Below are the code and all the weights of a small trained network. Each question names an input and a class and asks about switching units off, where a switched-off unit gives its printed mean instead of its output.

import numpy as np


def w(rows, s, z=0):
    codes = np.array(rows[::2]) - 128.0
    scale = np.full(codes.shape[1], s)
    scale[-1] = z or s
    return codes * scale


def norm(h):
    return h / np.sqrt((h * h).mean(-1, keepdims=True) + 1e-5)


def f(y):
    return y / 2 * (1 + np.tanh(0.7978845608 * (y + 0.044715 * y**3)))


def log_softmax(a):
    a = a - a.max(-1, keepdims=True)
    return a - np.log(np.exp(a).sum(-1, keepdims=True))


def net(x, mask):
    res = np.array(x, float).reshape(1, 3) / 4 @ E
    u = 0
    for l in range(2):
        y = f(norm(res) @ A[l][:, :-1].T + A[l][:, -1])
        res = res + np.where(mask[u : u + 5], y, B[l][:, -1]) @ B[l][:, :-1]
        u += 5
    return log_softmax(norm(res)[-1] @ U[:, :-1].T + U[:, -1])


A, B = {}, {}
E = w([
[84,160,175,154,114,147,121,39],'x0',
[120,254,76,165,194,80,94,128],'x1',
[129,107,106,75,192,149,103,78],'x2',
],0.003)
A[0] = w([
[253,108,117,49,192,112,118,185,4],'L0N1',
[222,80,105,119,196,97,93,196,39],'L0N2',
[132,38,116,159,40,120,103,88,202],'L0N3',
[91,197,122,143,162,90,122,128,122],'L0N4',
[129,119,90,3,214,166,102,93,17],'L0N5',
],0.0046,0.002)
B[0] = w([
[150,191,79,213,78,168,201,129,216],'L0N1',
[100,184,116,215,110,187,201,93,212],'L0N2',
[188,164,71,94,182,89,122,90,250],'L0N3',
[127,30,141,62,162,136,198,130,221],'L0N4',
[121,135,214,167,58,1,87,163,240],'L0N5',
],0.0047,0.0021)
A[1] = w([
[133,162,156,139,62,41,147,186,202],'L1N1',
[50,145,193,145,145,183,71,24,95],'L1N2',
[170,123,162,113,73,191,86,105,4],'L1N3',
[76,197,121,94,186,135,147,177,100],'L1N4',
[1,223,81,152,213,92,98,158,58],'L1N5',
],0.0045,0.0027)
B[1] = w([
[98,123,178,128,111,107,73,94,252],'L1N1',
[142,156,101,195,92,133,156,185,187],'L1N2',
[168,70,52,71,54,140,106,255,108],'L1N3',
[163,102,115,123,123,117,122,84,154],'L1N4',
[170,75,113,76,69,157,121,162,200],'L1N5',
],0.0087,0.0034)
U = w([
[163,198,77,242,45,157,198,183,155],'0',
[226,62,68,7,105,128,133,120,138],'1',
[117,140,208,137,55,40,28,108,145],'2',
[87,193,167,142,239,98,160,45,178],'3',
[2,171,93,72,206,215,68,244,2],'4',
[22,159,100,90,206,218,64,218,3],'5',
[43,149,101,113,225,205,56,221,24],'6',
[25,150,108,96,208,180,90,240,23],'7',
],0.0091,0.0078)

Each question gives the input, the list of numbers given to net, and the class t.
The units are the neurons (one row each of A and B). Each row of codes is followed by its name. A weight is (code - 128) times the scale printed after its matrix; where a second scale follows, it is the last column's (A, B and U).
mask holds one flag per neuron, layer by layer. A switched-off neuron (its flag False) gives its mean, the last column of its row in B, instead of its output. The means were averaged over made-up inputs and are rounded, as every weight is.
A unit's drop is (log p(t) with every unit on - log p(t) with that unit switched off) / (log p(t) with every unit on - log p(t) with every unit switched off).
The circuit of an input: a set's keep is (log p(t) with only the set's units on - log p(t) with every unit switched off) / (log p(t) with every unit on - log p(t) with every unit switched off). Starting from all 10 units, units are removed one at a time, each time the one whose removal leaves the highest keep (on an exact tie, the one counted first), for as long as the keep stays at least 0.8.
units of the circuit, in order: the units of the circuit, biggest drop first
most important unit: the unit with the biggest drop
top k neurons: the k neurons with the biggest drops, biggest first
top k neurons in layer l: the k neurons of layer l with the biggest drops, biggest first
input [4,7,7], class 1: most important unit => L1N5
input [-2,1,1], class 3: top 3 neurons => L1N2; L1N5; L1N3
input [-7,8,-3], class 1: units of the circuit, in order => L1N5; L1N2
input [6,-4,-3], class 0: units of the circuit, in order => L0N5; L1N2
input [-8,7,7], class 0: top 4 neurons in layer 0 => L0N1; L0N2; L0N3; L0N5
input [1,-8,-4], class 1: top 3 neurons => L0N5; L0N3; L1N1
input [3,-2,-2], class 3: top 4 neurons => L0N3; L1N5; L0N5; L0N2
input [6,-1,6], class 0: top 2 neurons => L1N2; L1N1
input [3,-2,2], class 3: top 3 neurons in layer 0 => L0N3; L0N2; L0N1
input [6,5,1], class 0: top 2 neurons => L1N2; L0N3
input [1,-8,-5], class 1: top 2 neurons => L0N5; L0N3
input [-2,4,-5], class 2: top 2 neurons => L1N1; L0N3
input [-2,-3,3], class 3: top 3 neurons => L1N5; L0N3; L0N2
input [0,0,7], class 2: most important unit => L0N5
input [-6,-5,7], class 2: top 2 neurons in layer 0 => L0N5; L0N4
input [8,4,-5], class 0: units of the circuit, in order => L1N2; L0N5
input [4,-4,2], class 0: top 2 neurons => L1N2; L0N4
input [2,5,-5], class 1: top 2 neurons in layer 0 => L0N5; L0N4
input [3,-2,-1], class 3: top 2 neurons => L0N3; L1N5
input [-5,-1,0], class 0: most important unit => L0N1
